The rows lie along a hidden order. The number after each row says roughly how far along it the row is, from 0 to 9. A new part has a new order.
In the rows, 128 means zero.
[ 76  48 135 127 125 132 136 110 156 133 136 153 130 122 146 126 119 168
 112 117 148 155 120  48   2 127 107] => 8
[108 194 127 120 121 127 153 146 110 118 144 148  99 149  98 154 134  96
 146 130 113  80 116 199 247 172 133] => 0
[ 87 148 123 127 123 127 158 143 116 116 132 164  93 143 100 139 128 108
 138 127 123  95 126 148 191 178 124] => 1
[ 72 171 129 117 119 137 147 126 123 117 142 153  96 145 112 159 139 120
 162 128 119 105  95 180 208 160 121] => 1
[ 91 195 131 117 117 143 134 126 134 116 136 145  90 148 122 168 148 118
 164 129 117 113  73 205 232 149 119] => 1
[ 88 155 134 119 120 137 138 118 139 118 136 149 105 136 125 153 138 136
 145 126 127 123  93 147 164 150 119] => 3
[105  31 128 134 128 114 158 123 123 124 135 171 127 123 112 113 108 129
  93 123 143 101 178  32  45 138 132] => 6
[106 119 138 120 120 134 131 112 146 125 136 143 120 127 136 150 133 138
 134 125 134 132  96 129 123 138 118] => 4
[104  73 139 124 126 131 123 106 161 133 136 126 133 117 143 116 123 154
 118 122 143 153 100  76  55 117 117] => 7
[128  93 146 117 122 151  99  82 182 136 115 120 161 114 191 127 146 162
 143 128 138 180  85  93  21  78 112] => 9
[106  56 135 134 131 109 167 120 108 111 120 181 108 128 104  97 114 120
  92 124 141  96 174  52  74 161 134] => 4
[ 78  45 132 136 128 113 166 119 129 114 128 189 117 125 122 105 113 136
  99 120 149 109 166  63  66 159 123] => 6

Part 2:
[131  32 153 154 104 110 149  55  88 126 113 141  97 134 142 127 124 132
 126 123 108 147] => 1
[120  24 116 127 131 125 109 140 119 161 121  85 138 123 128 129 132 125
 118 136 126 130] => 6
[132  47 141 143 113 117 175  24 123 141 113 174 114 133 136 130 137 128
 128 131 132 140] => 0
[129   4 140 150 119 114 121 116  82 138 120  90 105 128 137 126 119 131
 118 121 102 141] => 5
[130  36 139 143 115 116 166  25 112 139 116 148 113 133 133 126 134 128
 123 128 120 139] => 2
[134  47 144 145 111 117 179  29 110 127 112 168 111 134 137 126 130 129
 128 125 120 140] => 1
[134  66 143 142 110 122 183  37 116 131 117 168 112 134 137 125 133 129
 129 127 121 134] => 1
[112   1 122 140 108 118 100 115 104 164 107 105 133 124 133 133 140 129
 110 138 140 147] => 4
[142  64 124 116 160 128 152 172 121 141 140 104 127 130 127 116 115 122
 135 126 108 110] => 8
[135  95 108 104 163 139 146 174 152 140 146 105 156 127 121 117 123 120
 133 134 135 105] => 9
[147  59 155 149 119 114 203  16 105 112 127 191  89 138 140 121 120 128
 136 118 101 132] => 0
[128  19 141 142 109 119 160  48 108 139 118 148 115 131 137 128 135 129
 122 128 123 141] => 2
[121  15 126 135 116 122 138  81 115 154 114 127 124 127 132 128 138 128
 118 132 132 139] => 4
[140  34 128 118 142 124 174 113 118 139 133 136 121 131 128 120 125 123
 128 127 114 122] => 5
[128  21 129 132 123 121 149  80 116 136 121 134 124 127 134 126 133 126
 120 130 126 136] => 4

Part 3:
[126 220 123 114 132 123 159 126 145 141 129 135 120 140 165 134 137 110
 165 185 178 145 145 156] => 3
[125  80 131  59 119 119 167 110 151 140  76 133  82  56 104 133 115 104
 160 111 127 128 116 101] => 1
[152  84 137  67 123 138 158 110 149 123 113 131  99  88 120 126 125 115
 166 118 133 122 129 115] => 1
[130 244 118 103 128 106 168 119 148 154 112 141  97 109 168 137 138 132
 154 189 188 156 139 158] => 2
[ 92 233 110 192 131 133  94 152 106 148 131 130 139 155 149 136 133 156
 168 158 140 148 125 152] => 9
[112 231 119 127 135 121 157 133 143 144 128 135 128 149 170 137 139 113
 161 191 176 144 147 160] => 4
[128   1 149  55 129 152 173 112 153 109 113 122 125 106 102 125 120  57
 173 105 113  94 137  99] => 1
[165  54 134 137 119 173  87 116 107 111 138 124 123 105  89 116 121 174
 181  58  78 122 106  98] => 6
[ 83 208 110 188 127 129  91 156 101 154 111 131 131 139 135 139 126 154
 163 140 125 147 115 137] => 9
[122  90 120 150 120 150  91 135 106 134 113 127 119 106  98 127 119 159
 166  87  92 129 105 105] => 7
[173 143 129  61 118 123 165  97 148 133 105 139  76  66 129 126 128 150
 159 128 151 145 122 123] => 0
[ 76 183 110 175 123 123  92 153 102 159  96 131 121 118 125 140 122 152
 161 130 116 145 109 126] => 8
[103 224 111 183 126 130  98 145 107 149 123 133 125 137 142 135 131 171
 163 143 134 154 117 145] => 8
[100 222 110 200 127 136  85 152  98 149 130 131 135 148 139 134 133 170
 167 142 125 152 118 144] => 9
[ 69  74 113 136 119 126  97 149 106 153  66 125 111  86  89 140 109 124
 161  88  82 125  97  92] => 8

Next part:
[141 126 128 110 128 143 172  94 215 127 123 133  86 104 176 123  79 119
 132 137 113 107 114] => 3
[114 135 126 118 132 109 142  85  93 129 130 135  77 131 133 178 134  97
 139 152 146 151 127] => 5
[134 130 126 140 127 162  64   8 210 133 112 160 114 113 171 116  80 128
 133 117 117  60 122] => 5
[118 130 118 125 122 107 151  63 156 139 151 132  85 119 152 138  88  83
 161 137 129  93 118] => 8
[153 126 127 146 127 164  79  49 220 120 106 149 141 118 154 103 103 149
 120  92 114  62 127] => 3
[141 123 131 119 127 155 134 118 222 118 111 140 141 108 191  94  95 134
 124 130 112 128 118] => 1
[127 129 118 136 124 114 121  77 145 151 171 123  57 125 112 146 113  78
 149 130 131  85 128] => 9
[112 128 129 105 129 113 192 237  66 137 141 115  65 121 125 181 139 102
 133 166 132 213 123] => 3
[125 129 119 137 124 112 133 105 138 157 172 113  51 129  91 145 124  90
 144 133 135  99 130] => 9
[119 127 129 104 126 120 189 163 132 119 120 140 106 123 141 175 122 116
 138 137 124 161 116] => 2
[147 125 126 139 125 155 128 101 209 122 108 137 167 117 169  94  97 136
 125 103 115 112 124] => 3
[132 121 130 110 126 126 196 198 149 114 122 131 152 118 151 159 126 135
 129 121 118 170 118] => 1
[115 137 120 101 127 104 165  58 111 133 133 140  37 120 170 199  97  57
 152 161 143 157 115] => 6
[118 128 127 121 129 144 128  62 179 127 134 146  96 104 179 104  85 111
 142 148 120  85 121] => 4
[118 131 122 124 125  96 164 168 111 136 166 100  89 129  86 167 152 116
 136 135 136 171 131] => 5
[130 125 128 110 126 122 172 227 109 121 129 116 110 131 150 173 147 127
 123 131 126 201 123] => 2
[154 126 127 160 122 147  91 106 213 112  95 126 228 134 142  74 131 166
 117  60 121 110 137] => 2
[150 123 125 121 129 171 147 138 198 140 148 129  57 114 119 151 105 118
 124 135 112  94 120] => 6
[132 123 136 131 128 136 123 157 144 108  93 138 229 146 163  34 120 174
 110 121 117 141 128] => 0
